Below is a small trained network, with its code and all its weights. Each question gives an input and a class and asks what happens when units are switched off, that is, made to give their printed mean instead of their output.

import numpy as np


def w(rows, s, z=0):
    codes = np.array(rows[::2]) - 128.0
    scale = np.full(codes.shape[1], s)
    scale[-1] = z or s
    return codes * scale


def f(y):
    return np.maximum(y, 0)


def log_softmax(a):
    a = a - a.max(-1, keepdims=True)
    return a - np.log(np.exp(a).sum(-1, keepdims=True))


def net(x, mask):
    res = np.array(x, float).reshape(1, 8) / 4 @ E
    y = f(res @ A[0][:, :-1].T + A[0][:, -1])
    res = res + np.where(mask, y, B[0][:, -1]) @ B[0][:, :-1]
    return log_softmax(res[-1] @ U[:, :-1].T + U[:, -1])


A, B = {}, {}
E = w([
[157,162,112,120,96,142,90],'x0',
[119,108,135,136,119,128,136],'x1',
[223,60,171,182,141,89,44],'x2',
[127,132,127,127,132,123,136],'x3',
[143,165,112,114,135,131,98],'x4',
[140,147,119,123,125,131,121],'x5',
[70,60,16,188,135,101,82],'x6',
[69,222,180,253,159,95,145],'x7',
],0.0073)
A[0] = w([
[46,155,99,83,98,180,157,13],'n0',
[116,85,141,75,170,123,130,100],'n1',
[90,184,192,224,180,89,150,75],'n2',
[54,102,142,120,139,128,179,165],'n3',
[136,168,218,99,137,146,144,3],'n4',
[132,116,205,94,159,130,193,162],'n5',
[86,75,9,175,146,120,125,80],'n6',
[155,80,108,56,157,152,135,30],'n7',
[173,155,157,78,121,145,127,216],'n8',
[187,62,183,165,176,64,62,58],'n9',
],0.011,0.0062)
B[0] = w([
[138,181,229,91,214,137,152,197],'n0',
[80,74,80,150,4,144,130,169],'n1',
[72,95,55,80,2,168,138,254],'n2',
[219,164,138,142,137,167,184,220],'n3',
[145,86,249,210,64,82,68,180],'n4',
[115,139,83,249,131,67,87,234],'n5',
[160,112,187,170,163,54,81,237],'n6',
[30,143,134,102,53,187,90,188],'n7',
[160,93,104,215,87,95,141,249],'n8',
[181,165,215,48,150,191,203,215],'n9',
],0.0089,0.0075)
U = w([
[59,91,104,58,44,180,74,136],'0',
[179,203,254,71,175,194,162,100],'1',
[156,122,121,131,134,103,103,226],'2',
[135,109,178,183,153,4,2,2],'3',
[158,122,107,130,137,148,108,199],'4',
[188,130,91,137,136,143,101,168],'5',
[188,132,94,129,133,134,112,148],'6',
],0.008,0.0072)

Each question gives the input, the list of numbers given to net, and the class t.
The units are the neurons (one row each of A and B). Each row of codes is followed by its name. A weight is (code - 128) times the scale printed after its matrix; where a second scale follows, it is the last column's (A, B and U).
mask holds one flag per neuron, in row order. A switched-off neuron (its flag False) gives its mean, the last column of its row in B, instead of its output. The means were averaged over made-up inputs and are rounded, as every weight is.
A unit's drop is (log p(t) with every unit on - log p(t) with that unit switched off) / (log p(t) with every unit on - log p(t) with every unit switched off).
The circuit of an input: a set's keep is (log p(t) with only the set's units on - log p(t) with every unit switched off) / (log p(t) with every unit on - log p(t) with every unit switched off). Starting from all 10 units, units are removed one at a time, each time the one whose removal leaves the highest keep (on an exact tie, the one counted first), for as long as the keep stays at least 0.8.
units of the circuit, in order: the units of the circuit, biggest drop first
unit that matters most: the unit with the biggest drop
top k neurons: the k neurons with the biggest drops, biggest first
drop of u: that unit's drop, to one decimal
input [-4,-5,6,-3,-6,-6,-2,-7], class 0: unit that matters most : n7
input [-6,3,-7,-4,-5,3,3,5], class 1: top 2 neurons : n0; n3
input [-5,6,-7,5,4,-4,5,3], class 1: top 4 neurons : n0; n3; n5; n8
input [-8,4,-4,-3,-8,4,8,2], class 3: top 2 neurons : n6; n9
input [1,7,-2,7,-3,4,-8,5], class 3: top 3 neurons : n4; n5; n9
input [-1,-3,-2,-6,-4,0,-5,7], class 0: top 2 neurons : n2; n6
input [1,1,-7,6,2,-3,0,-5], class 1: top 2 neurons : n0; n2
input [-2,-3,8,7,-1,2,-1,-7], class 1: top 2 neurons : n9; n2
input [-8,-1,7,5,1,-2,-8,-7], class 3: top 2 neurons : n5; n2
input [7,4,-4,7,2,4,-5,7], class 0: top 2 neurons : n2; n6
input [2,7,1,8,-2,0,8,-2], class 3: top 2 neurons : n6; n2
input [-8,4,-3,-5,6,8,8,-3], class 3: top 3 neurons : n6; n2; n9
input [6,-8,-6,-1,-1,-4,8,-7], class 2: top 2 neurons : n6; n2
input [5,-3,1,-5,-3,-2,8,-5], class 3: top 2 neurons : n6; n2
input [1,-5,7,-1,8,-1,1,-8], class 0: units of the circuit, in order : n7
input [7,-4,6,1,1,7,1,-7], class 0: top 3 neurons : n7; n3; n6
input [2,6,8,2,3,3,-1,-2], class 1: drop of n9 : 0.8
input [-8,2,-4,-1,-3,-3,8,-2], class 3: drop of n9 : 0.2
input [-6,-7,6,2,-2,-2,3,8], class 0: drop of n5 : 0.0
input [-4,-4,2,2,0,2,4,7], class 0: drop of n2 : 0.9
